Below are the code and all the weights of a small trained network. Each question names an input and a class and asks about switching units off, where a switched-off unit gives its printed mean instead of its output.

import numpy as np


def w(rows, s, z=0):
    codes = np.array(rows[::2]) - 128.0
    scale = np.full(codes.shape[1], s)
    scale[-1] = z or s
    return codes * scale


def f(y):
    return y / 2 * (1 + np.tanh(0.7978845608 * (y + 0.044715 * y**3)))


def log_softmax(a):
    a = a - a.max(-1, keepdims=True)
    return a - np.log(np.exp(a).sum(-1, keepdims=True))


def net(x, mask):
    res = np.array(x, float).reshape(1, 2) / 4 @ E
    y = f(res @ A[0][:, :-1].T + A[0][:, -1])
    res = res + np.where(mask, y, B[0][:, -1]) @ B[0][:, :-1]
    return log_softmax(res[-1] @ U[:, :-1].T + U[:, -1])


A, B = {}, {}
E = w([
[130,100,254,87,44],'x0',
[198,70,189,212,180],'x1',
],0.0087)
A[0] = w([
[234,64,172,234,226,145],'n1',
[2,199,65,35,97,161],'n2',
[103,108,243,74,46,125],'n3',
[114,167,38,152,217,91],'n4',
[98,82,225,95,44,116],'n5',
[128,124,231,85,23,112],'n6',
[74,164,14,196,211,121],'n7',
[33,204,29,49,33,118],'n8',
[89,113,109,142,164,2],'n9',
[245,55,157,244,166,195],'n10',
[34,247,73,48,60,177],'n11',
[127,96,254,68,12,136],'n12',
],0.0052,0.0049)
B[0] = w([
[23,55,196,87,116,243],'n1',
[80,52,182,111,125,224],'n2',
[122,109,69,202,206,192],'n3',
[100,137,89,213,179,185],'n4',
[107,144,58,203,242,180],'n5',
[122,139,69,201,219,186],'n6',
[94,92,90,199,245,218],'n7',
[38,64,201,134,158,217],'n8',
[68,254,125,195,44,105],'n9',
[55,21,215,74,156,254],'n10',
[70,40,188,102,151,232],'n11',
[118,105,81,188,223,216],'n12',
],0.0066,0.0061)
U = w([
[115,116,55,236,190,106],'0',
[63,67,230,46,113,59],'1',
[169,106,127,46,108,254],'2',
[218,233,92,145,35,42],'3',
[213,255,70,89,40,20],'4',
[233,214,68,101,25,23],'5',
[225,231,80,112,55,23],'6',
[247,232,45,96,32,18],'7',
],0.0074,0.0068)

Each question gives the input, the list of numbers given to net, and the class t.
The units are the neurons (one row each of A and B). Each row of codes is followed by its name. A weight is (code - 128) times the scale printed after its matrix; where a second scale follows, it is the last column's (A, B and U).
mask holds one flag per neuron, in row order. A switched-off neuron (its flag False) gives its mean, the last column of its row in B, instead of its output. The means were averaged over made-up inputs and are rounded, as every weight is.
A unit's drop is (log p(t) with every unit on - log p(t) with that unit switched off) / (log p(t) with every unit on - log p(t) with every unit switched off).
The circuit of an input: a set's keep is (log p(t) with only the set's units on - log p(t) with every unit switched off) / (log p(t) with every unit on - log p(t) with every unit switched off). Starting from all 12 units, units are removed one at a time, each time the one whose removal leaves the highest keep (on an exact tie, the one counted first), for as long as the keep stays at least 0.8.
units of the circuit, in order: the units of the circuit, biggest drop first
k most important neurons: the k neurons with the biggest drops, biggest first
drop when u is switched off: that unit's drop, to one decimal
input [-1,4], class 1: units of the circuit, in order	(n10; n1)
input [1,3], class 2: 4 most important neurons	(n8; n11; n2; n7)
input [2,-1], class 2: most important neuron	(n7)
input [2,1], class 2: 3 most important neurons	(n7; n4; n8)
input [0,3], class 2: 2 most important neurons	(n8; n11)
input [-2,3], class 2: 3 most important neurons	(n8; n11; n2)
input [-6,-7], class 1: 3 most important neurons	(n11; n2; n8)
input [0,-2], class 2: drop when n1 is switched off	0.3
input [-5,8], class 1: drop when n1 is switched off	0.3
input [4,4], class 0: drop when n2 is switched off	0.3
